Below are the code and all the weights of a small trained network. Each question names an input and a target symbol and asks about switching units off, where a switched-off unit gives its printed mean instead of its output.

import numpy as np


def w(rows, s, z=0):
    codes = np.array(rows[::2]) - 128.0
    scale = np.full(codes.shape[1], s)
    scale[-1] = z or s
    return codes * scale


def f(y):
    return y / 2 * (1 + np.tanh(0.7978845608 * (y + 0.044715 * y**3)))


def softmax(a):
    e = np.exp(a - a.max(-1, keepdims=True))
    return e / e.sum(-1, keepdims=True)


def log_softmax(a):
    a = a - a.max(-1, keepdims=True)
    return a - np.log(np.exp(a).sum(-1, keepdims=True))


def net(x, mask):
    ids = ['αδεηθμστω'.index(c) for c in x.split()]
    T = len(ids)
    res = E[ids] + P[:T]
    u = 0
    for l in range(2):
        r = res
        for j in range(2):
            rows = slice(3 * j, 3 * j + 3)
            q, k, v = (r @ M[l][rows].T for M in (Q, K, V))
            z = softmax(np.where(np.tri(T) > 0, q @ k.T / 3**0.5, -1e9)) @ v
            o = O[l][rows]
            res = res + np.where(mask[u + j], z, o[:, -1]) @ o[:, :-1]
        u += 2
        y = f(res @ A[l][:, :-1].T + A[l][:, -1])
        res = res + np.where(mask[u : u + 8], y, B[l][:, -1]) @ B[l][:, :-1]
        u += 8
    return log_softmax(res[-1] @ U[:, :-1].T + U[:, -1])


Q, K, V, O, A, B = {}, {}, {}, {}, {}, {}
E = w([
[173,72,116,154,86,52,131,156,118],'α',
[193,138,163,177,65,110,107,73,50],'δ',
[20,91,101,191,139,142,105,157,208],'ε',
[5,77,155,74,197,152,37,158,83],'η',
[50,149,158,117,254,175,176,63,105],'θ',
[158,153,214,136,139,182,67,194,109],'μ',
[108,146,81,124,106,108,185,53,147],'σ',
[161,168,135,191,157,213,78,65,124],'τ',
[100,144,86,5,137,83,138,149,194],'ω',
],0.013)
P = w([
[192,61,132,123,95,210,176,126,141],'0',
[112,181,53,215,176,48,86,145,72],'1',
[81,86,220,169,111,76,113,79,201],'2',
[160,152,138,109,108,152,174,134,134],'3',
[109,191,57,187,184,39,80,136,68],'4',
[65,102,194,119,112,87,83,57,173],'5',
[153,153,123,87,111,158,168,127,131],'6',
[102,207,46,162,185,38,78,128,60],'7',
[63,113,177,65,126,92,67,42,155],'8',
[147,161,119,77,121,168,169,131,127],'9',
[103,213,45,158,184,45,83,134,66],'10',
[68,123,167,12,154,88,49,18,141],'11',
[139,165,132,81,130,176,180,135,129],'12',
[72,213,54,163,218,83,82,132,33],'13',
],0.011)
Q[0] = w([
[111,162,106,149,119,92,106,120,84],'0.h0',
[153,110,136,106,108,141,140,140,137],'0.h0',
[130,111,159,105,123,145,140,143,138],'0.h0',
[120,212,158,194,162,183,165,28,117],'0.h1',
[131,125,62,107,69,12,206,76,173],'0.h1',
[3,143,144,92,189,140,191,164,180],'0.h1',
],0.014)
K[0] = w([
[138,65,90,128,124,172,143,107,92],'0.h0',
[147,162,136,112,97,102,118,153,127],'0.h0',
[135,171,138,131,138,87,131,142,131],'0.h0',
[137,198,133,199,168,209,164,10,127],'0.h1',
[143,85,28,111,72,26,218,60,152],'0.h1',
[34,117,82,110,191,167,163,173,186],'0.h1',
],0.012)
V[0] = w([
[145,43,95,63,111,212,152,133,121],'0.h0',
[126,126,132,175,114,151,160,202,144],'0.h0',
[107,67,154,151,143,91,99,114,139],'0.h0',
[97,160,126,38,118,92,82,125,177],'0.h1',
[199,108,98,255,68,116,160,208,131],'0.h1',
[104,135,182,151,218,160,150,193,95],'0.h1',
],0.0057)
O[0] = w([
[90,138,155,178,224,115,146,249,183,158],'0.h0',
[168,87,41,165,152,165,107,200,131,77],'0.h0',
[74,78,122,113,118,140,91,90,51,145],'0.h0',
[170,163,95,227,125,128,118,96,215,149],'0.h1',
[21,181,59,12,168,195,147,116,52,1],'0.h1',
[193,90,50,119,76,82,41,104,2,98],'0.h1',
],0.0047,0.0028)
A[0] = w([
[114,112,95,105,78,166,195,163,110,100],'0.n0',
[139,50,146,90,122,161,160,170,96,116],'0.n1',
[202,128,137,103,139,153,196,130,123,211],'0.n2',
[214,158,171,108,47,172,170,145,69,3],'0.n3',
[110,193,90,143,190,102,163,107,102,86],'0.n4',
[147,162,125,133,136,100,97,141,54,125],'0.n5',
[111,145,69,132,74,233,176,107,126,94],'0.n6',
[180,127,79,107,140,252,107,153,145,97],'0.n7',
],0.012,0.0061)
B[0] = w([
[108,88,83,165,56,89,187,106,149,144],'0.n0',
[125,31,123,95,118,104,120,135,95,137],'0.n1',
[175,163,30,101,191,229,189,139,148,201],'0.n2',
[60,146,156,124,26,209,54,153,151,157],'0.n3',
[92,100,105,161,128,133,49,196,150,255],'0.n4',
[73,123,79,152,133,120,143,129,224,220],'0.n5',
[68,181,158,242,92,126,185,65,136,167],'0.n6',
[150,166,225,163,118,32,177,254,110,145],'0.n7',
],0.009,0.0054)
Q[1] = w([
[138,136,95,114,136,131,153,154,175],'1.h0',
[161,92,166,128,49,211,171,64,152],'1.h0',
[28,118,114,90,154,187,132,94,108],'1.h0',
[59,185,173,2,186,176,148,82,108],'1.h1',
[205,59,191,187,54,176,188,121,164],'1.h1',
[112,72,182,45,68,119,118,115,147],'1.h1',
],0.0094)
K[1] = w([
[158,141,117,97,147,148,157,122,165],'1.h0',
[130,182,97,106,86,131,81,79,111],'1.h0',
[75,153,65,150,150,133,124,127,120],'1.h0',
[148,164,185,39,160,130,121,39,110],'1.h1',
[119,250,71,169,99,82,81,128,102],'1.h1',
[103,114,151,89,92,68,72,90,133],'1.h1',
],0.011)
V[1] = w([
[140,100,1,94,92,95,160,156,93],'1.h0',
[148,145,84,78,188,150,106,170,247],'1.h0',
[42,100,100,131,138,96,95,38,148],'1.h0',
[141,183,45,175,240,98,162,132,108],'1.h1',
[134,101,111,72,181,114,54,147,79],'1.h1',
[184,160,134,105,166,227,166,78,66],'1.h1',
],0.0066)
O[1] = w([
[240,177,99,147,86,124,41,86,130,163],'1.h0',
[121,139,209,9,93,110,68,128,103,167],'1.h0',
[152,102,94,112,160,2,146,203,138,118],'1.h0',
[246,68,191,238,145,148,172,135,88,196],'1.h1',
[63,153,98,201,55,104,101,185,144,3],'1.h1',
[155,232,210,142,190,80,108,98,87,143],'1.h1',
],0.0068,0.0078)
A[1] = w([
[194,147,108,62,92,153,155,198,105,72],'1.n0',
[89,135,102,170,56,55,141,142,155,103],'1.n1',
[155,63,178,223,84,101,127,133,159,2],'1.n2',
[100,148,150,114,145,82,220,36,128,122],'1.n3',
[84,92,85,76,92,182,118,48,212,85],'1.n4',
[184,80,136,131,181,72,113,97,39,91],'1.n5',
[176,152,181,94,101,174,213,117,184,51],'1.n6',
[118,188,254,164,106,125,82,112,88,115],'1.n7',
],0.0082,0.0054)
B[1] = w([
[49,144,101,135,188,89,187,177,210,158],'1.n0',
[162,134,208,97,153,210,129,162,166,188],'1.n1',
[94,236,128,145,202,141,180,48,138,196],'1.n2',
[166,90,114,141,76,143,34,186,168,254],'1.n3',
[136,126,145,125,114,115,183,151,2,248],'1.n4',
[138,177,108,69,89,239,137,217,99,235],'1.n5',
[83,176,81,126,99,45,73,106,130,254],'1.n6',
[109,55,102,120,107,61,187,164,111,238],'1.n7',
],0.0079,0.006)
U = w([
[108,125,202,149,187,166,189,32,190,232],'α',
[142,24,173,59,49,102,68,109,112,253],'δ',
[199,161,140,81,181,164,146,164,80,106],'ε',
[183,165,73,171,81,130,68,92,165,98],'η',
[94,216,90,63,203,78,154,88,161,80],'θ',
[99,168,141,130,95,157,118,205,192,34],'μ',
[138,80,2,111,156,94,195,122,118,105],'σ',
[129,181,151,212,121,17,163,172,76,69],'τ',
[90,192,106,116,84,158,145,81,62,74],'ω',
],0.0058,0.0051)

Each question gives the input, a string of symbols that net reads in full, and the target symbol t.
The units are the heads (3 rows each of Q, K, V and O) and the neurons (one row each of A and B). Each row of codes is followed by its name. A weight is (code - 128) times the scale printed after its matrix; where a second scale follows, it is the last column's (O, A, B and U).
mask holds one flag per unit, layer by layer, with each layer's heads first. A switched-off unit (its flag False) gives its mean, the last column of its rows in O or B, instead of its output. The means were averaged over made-up inputs and are rounded, as every weight is.
A unit's drop is (log p(t) with every unit on - log p(t) with that unit switched off) / (log p(t) with every unit on - log p(t) with every unit switched off).
The circuit of an input: a set's keep is (log p(t) with only the set's units on - log p(t) with every unit switched off) / (log p(t) with every unit on - log p(t) with every unit switched off). Starting from the 12 units with the biggest drops (on a tie, the unit counted first), units are removed one at a time, each time the one whose removal leaves the highest keep (on an exact tie, the one counted first), for as long as the keep stays at least 0.8.
circuit, biggest first: the units of the circuit, biggest drop first
most important unit: the unit with the biggest drop
top k neurons: the k neurons with the biggest drops, biggest first
k most important neurons of layer l: the k neurons of layer l with the biggest drops, biggest first
which heads matter: for each layer, one digit per head in row order, 1 if its drop is at least 0.15 and else 0, layers parted by /
input μ α σ σ δ δ ε σ σ η δ μ σ μ, target ω: most important unit	0.n7
input α σ α μ σ δ σ σ θ ω ω η σ, target η: top 4 neurons	[1.n3, 0.n2, 0.n6, 1.n6]
input δ ω η σ ε, target θ: circuit, biggest first	[1.h1, 0.n3, 0.n2]
input θ σ ε η μ σ ε σ ε μ σ δ η, target δ: circuit, biggest first	[1.h1, 0.n2, 0.h1]
input ε ω ε ε τ δ σ ω σ α α τ, target δ: circuit, biggest first	[1.n2, 0.n2, 1.n7]
input σ θ σ μ δ δ ε θ τ η, target δ: circuit, biggest first	[0.n2, 1.h1, 0.h1]
input μ σ θ σ σ θ μ η η α ε σ α τ, target ω: which heads matter	10 / 11
input δ δ δ ω μ η δ σ, target θ: which heads matter	00 / 01
input θ σ σ ω δ τ δ δ δ σ θ, target τ: top 2 neurons	[0.n2, 1.n7]
input δ σ ω, target α: circuit, biggest first	[0.h1, 1.h1, 1.n2]
input ω μ σ σ α α δ σ ω α δ, target δ: top 2 neurons	[0.n2, 1.n7]
input θ α ω σ σ τ μ ω σ η σ, target τ: circuit, biggest first	[1.h1, 0.n2]
input α ω δ ε α σ ω θ σ δ σ η, target α: circuit, biggest first	[0.h1, 1.n2, 1.h1, 0.n4]
input σ θ θ θ θ σ α θ η τ δ, target ε: circuit, biggest first	[1.h1, 0.n2, 0.n6, 1.n5]
input μ θ θ ε θ μ μ σ η μ ω, target ω: circuit, biggest first	[0.n7, 1.h0, 1.n4, 0.h0]
input δ μ σ α τ ε τ δ σ, target δ: most important unit	1.n3
input σ η ε δ α, target ε: which heads matter	00 / 01
input σ σ δ α μ μ θ, target ε: 2 most important neurons of layer 0	[0.n2, 0.n3]
input δ θ σ θ δ μ α ω δ σ θ, target θ: top 2 neurons	[0.n3, 0.n4]
input ω α τ α θ θ δ σ μ, target α: which heads matter	01 / 11
input ε τ σ η σ θ α θ μ, target α: top 3 neurons	[1.n2, 0.n2, 0.n4]
input σ η η σ ε σ α δ σ μ, target μ: top 3 neurons	[0.n3, 0.n7, 1.n0]
input δ θ μ δ α μ σ σ μ σ μ α δ, target ω: top 3 neurons	[0.n3, 0.n2, 1.n4]
input ε η σ α, target σ: most important unit	0.n2
input η θ δ θ ω σ ω ε σ α, target σ: which heads matter	00 / 01
input σ θ α δ θ θ ω δ ω σ η θ τ, target τ: which heads matter	00 / 00
input σ ω δ θ τ η δ τ σ α ε σ ε, target α: which heads matter	00 / 01
input τ σ σ δ ω σ τ α δ τ τ, target α: most important unit	0.n7
